Below is a small trained network, with its code and all its weights. Each question gives an input and a class and asks what happens when units are switched off, that is, made to give their printed mean instead of their output.

import numpy as np


def w(rows, s, z=0):
    codes = np.array(rows[::2]) - 128.0
    scale = np.full(codes.shape[1], s)
    scale[-1] = z or s
    return codes * scale


def norm(h):
    return h / np.sqrt((h * h).mean(-1, keepdims=True) + 1e-5)


def f(y):
    return np.maximum(y, 0)


def log_softmax(a):
    a = a - a.max(-1, keepdims=True)
    return a - np.log(np.exp(a).sum(-1, keepdims=True))


def net(x, mask):
    res = np.array(x, float).reshape(1, 6) / 4 @ E
    u = 0
    for l in range(3):
        y = f(norm(res) @ A[l][:, :-1].T + A[l][:, -1])
        res = res + np.where(mask[u : u + 8], y, B[l][:, -1]) @ B[l][:, :-1]
        u += 8
    return log_softmax(norm(res)[-1] @ U[:, :-1].T + U[:, -1])


A, B = {}, {}
E = w([
[181,101,149,165,72,7,220,173,62],'x0',
[188,125,227,10,90,124,153,85,184],'x1',
[98,143,181,86,94,156,67,209,65],'x2',
[104,173,98,137,61,142,170,164,175],'x3',
[144,56,22,54,87,114,94,144,116],'x4',
[24,46,180,152,58,127,134,73,112],'x5',
],0.0016)
A[0] = w([
[156,119,120,107,111,157,114,114,153,104],'L0N0',
[60,109,143,138,59,117,119,101,132,188],'L0N1',
[138,48,71,163,205,113,242,45,220,2],'L0N2',
[194,113,138,147,98,108,160,163,80,182],'L0N3',
[138,107,95,115,103,127,110,127,123,82],'L0N4',
[111,149,125,117,138,195,98,106,152,199],'L0N5',
[145,80,158,101,251,75,73,18,10,50],'L0N6',
[137,73,81,148,173,146,215,87,238,82],'L0N7',
],0.0026,0.0039)
B[0] = w([
[98,129,130,133,166,88,145,129,106,143],'L0N0',
[222,140,94,133,182,172,164,125,116,223],'L0N1',
[187,198,100,188,3,104,51,8,112,155],'L0N2',
[94,176,132,112,197,112,101,72,175,226],'L0N3',
[134,100,114,103,158,135,149,130,125,130],'L0N4',
[131,135,145,153,152,2,180,104,118,253],'L0N5',
[205,28,184,208,135,137,25,209,226,162],'L0N6',
[166,195,149,137,41,116,41,107,64,175],'L0N7',
],0.0031,0.0026)
A[1] = w([
[40,44,168,158,64,157,160,103,147,3],'L1N0',
[98,189,80,112,69,185,179,162,209,117],'L1N1',
[111,128,133,122,117,56,178,171,111,15],'L1N2',
[80,154,206,69,95,185,69,253,35,71],'L1N3',
[173,193,90,111,155,134,142,194,175,13],'L1N4',
[56,163,106,120,194,216,66,77,235,69],'L1N5',
[51,49,134,134,81,151,154,79,137,44],'L1N6',
[95,169,109,165,6,162,186,152,176,99],'L1N7',
],0.0038,0.0022)
B[1] = w([
[198,166,105,109,181,162,153,106,69,160],'L1N0',
[157,63,169,149,160,99,77,123,128,194],'L1N1',
[129,107,130,119,138,75,147,115,116,155],'L1N2',
[166,129,70,189,87,92,121,3,178,225],'L1N3',
[171,137,124,109,186,155,117,120,83,201],'L1N4',
[91,115,152,70,98,44,116,113,45,249],'L1N5',
[184,165,124,112,160,157,129,141,88,164],'L1N6',
[149,54,178,159,164,123,56,130,122,191],'L1N7',
],0.0055,0.002)
A[2] = w([
[17,171,37,232,158,157,80,190,63,139],'L2N0',
[178,106,153,182,134,27,247,185,142,115],'L2N1',
[139,139,201,11,64,192,175,126,220,4],'L2N2',
[191,154,214,49,117,134,91,98,160,175],'L2N3',
[92,83,62,59,99,171,102,111,147,141],'L2N4',
[183,8,2,37,123,115,130,136,138,130],'L2N5',
[138,51,157,150,106,179,186,45,18,219],'L2N6',
[82,184,220,170,240,109,162,62,165,189],'L2N7',
],0.0034,0.0016)
B[2] = w([
[177,26,143,31,94,131,255,84,227,183],'L2N0',
[33,117,131,29,131,137,37,64,92,196],'L2N1',
[114,13,45,151,170,100,231,126,205,149],'L2N2',
[101,55,38,172,152,129,171,138,117,246],'L2N3',
[130,187,184,179,103,68,198,183,101,149],'L2N4',
[48,199,237,203,74,217,140,168,139,217],'L2N5',
[179,216,69,77,191,117,107,190,165,217],'L2N6',
[98,142,125,145,33,194,133,208,127,254],'L2N7',
],0.0041,0.0038)
U = w([
[133,11,79,101,140,111,238,105,189,154],'0',
[180,190,79,202,57,94,90,1,146,157],'1',
[43,154,144,33,140,51,82,109,50,149],'2',
[225,209,86,102,230,198,132,174,91,141],'3',
[56,180,198,176,73,193,155,200,137,169],'4',
[166,11,187,186,170,124,19,162,145,129],'5',
[111,124,128,137,142,165,112,129,139,1],'6',
],0.0094,0.0051)

Each question gives the input, the list of numbers given to net, and the class t.
The units are the neurons (one row each of A and B). Each row of codes is followed by its name. A weight is (code - 128) times the scale printed after its matrix; where a second scale follows, it is the last column's (A, B and U).
mask holds one flag per neuron, layer by layer. A switched-off neuron (its flag False) gives its mean, the last column of its row in B, instead of its output. The means were averaged over made-up inputs and are rounded, as every weight is.
A unit's drop is (log p(t) with every unit on - log p(t) with that unit switched off) / (log p(t) with every unit on - log p(t) with every unit switched off).
The circuit of an input: a set's keep is (log p(t) with only the set's units on - log p(t) with every unit switched off) / (log p(t) with every unit on - log p(t) with every unit switched off). Starting from the 12 units with the biggest drops (on a tie, the unit counted first), units are removed one at a time, each time the one whose removal leaves the highest keep (on an exact tie, the one counted first), for as long as the keep stays at least 0.8.
units of the circuit, in order: the units of the circuit, biggest drop first
unit that matters most: the unit with the biggest drop
top k neurons: the k neurons with the biggest drops, biggest first
k most important neurons of layer l: the k neurons of layer l with the biggest drops, biggest first
input [3,-4,7,8,6,-5], class 5: units of the circuit, in order => [L1N1; L1N7]
input [0,-8,-6,-2,6,-3], class 0: top 2 neurons => [L2N0; L1N3]
input [-4,0,5,1,6,-1], class 4: units of the circuit, in order => [L2N5]
input [-6,2,-1,7,7,7], class 3: top 2 neurons => [L1N6; L1N0]
input [-3,-4,0,-7,-8,8], class 3: top 2 neurons => [L2N6; L1N0]
input [-5,-4,5,5,0,-2], class 1: top 2 neurons => [L1N3; L0N3]
input [-3,4,-7,2,7,8], class 3: top 2 neurons => [L2N6; L1N6]
input [-6,-1,4,-4,-1,7], class 3: top 2 neurons => [L2N6; L0N3]
input [1,5,-3,6,1,5], class 5: top 4 neurons => [L1N7; L1N1; L0N1; L2N0]
input [-7,-5,-6,-2,2,3], class 2: top 2 neurons => [L1N5; L1N3]
input [5,7,4,-6,-4,8], class 3: top 4 neurons => [L2N6; L1N0; L2N0; L0N5]
input [4,7,5,-7,8,8], class 3: 2 most important neurons of layer 1 => [L1N6; L1N0]
input [-2,-4,-2,-4,-1,0], class 0: top 4 neurons => [L2N0; L1N1; L1N7; L2N5]
input [7,0,2,0,0,-5], class 2: units of the circuit, in order => [L2N1]
input [7,-3,-6,-1,4,1], class 2: top 2 neurons => [L2N1; L1N3]
input [-3,5,-1,8,7,-7], class 5: 2 most important neurons of layer 0 => [L0N1; L0N3]
input [5,-3,1,4,7,8], class 3: 2 most important neurons of layer 2 => [L2N6; L2N7]
input [-7,8,5,-1,-7,-5], class 0: units of the circuit, in order => [L2N2; L2N3]
input [1,6,5,2,1,8], class 3: units of the circuit, in order => [L1N0; L2N6]
input [2,8,-6,-3,-8,-6], class 0: unit that matters most => L2N5
input [0,1,-6,5,-7,-3], class 4: 2 most important neurons of layer 0 => [L0N1; L0N6]
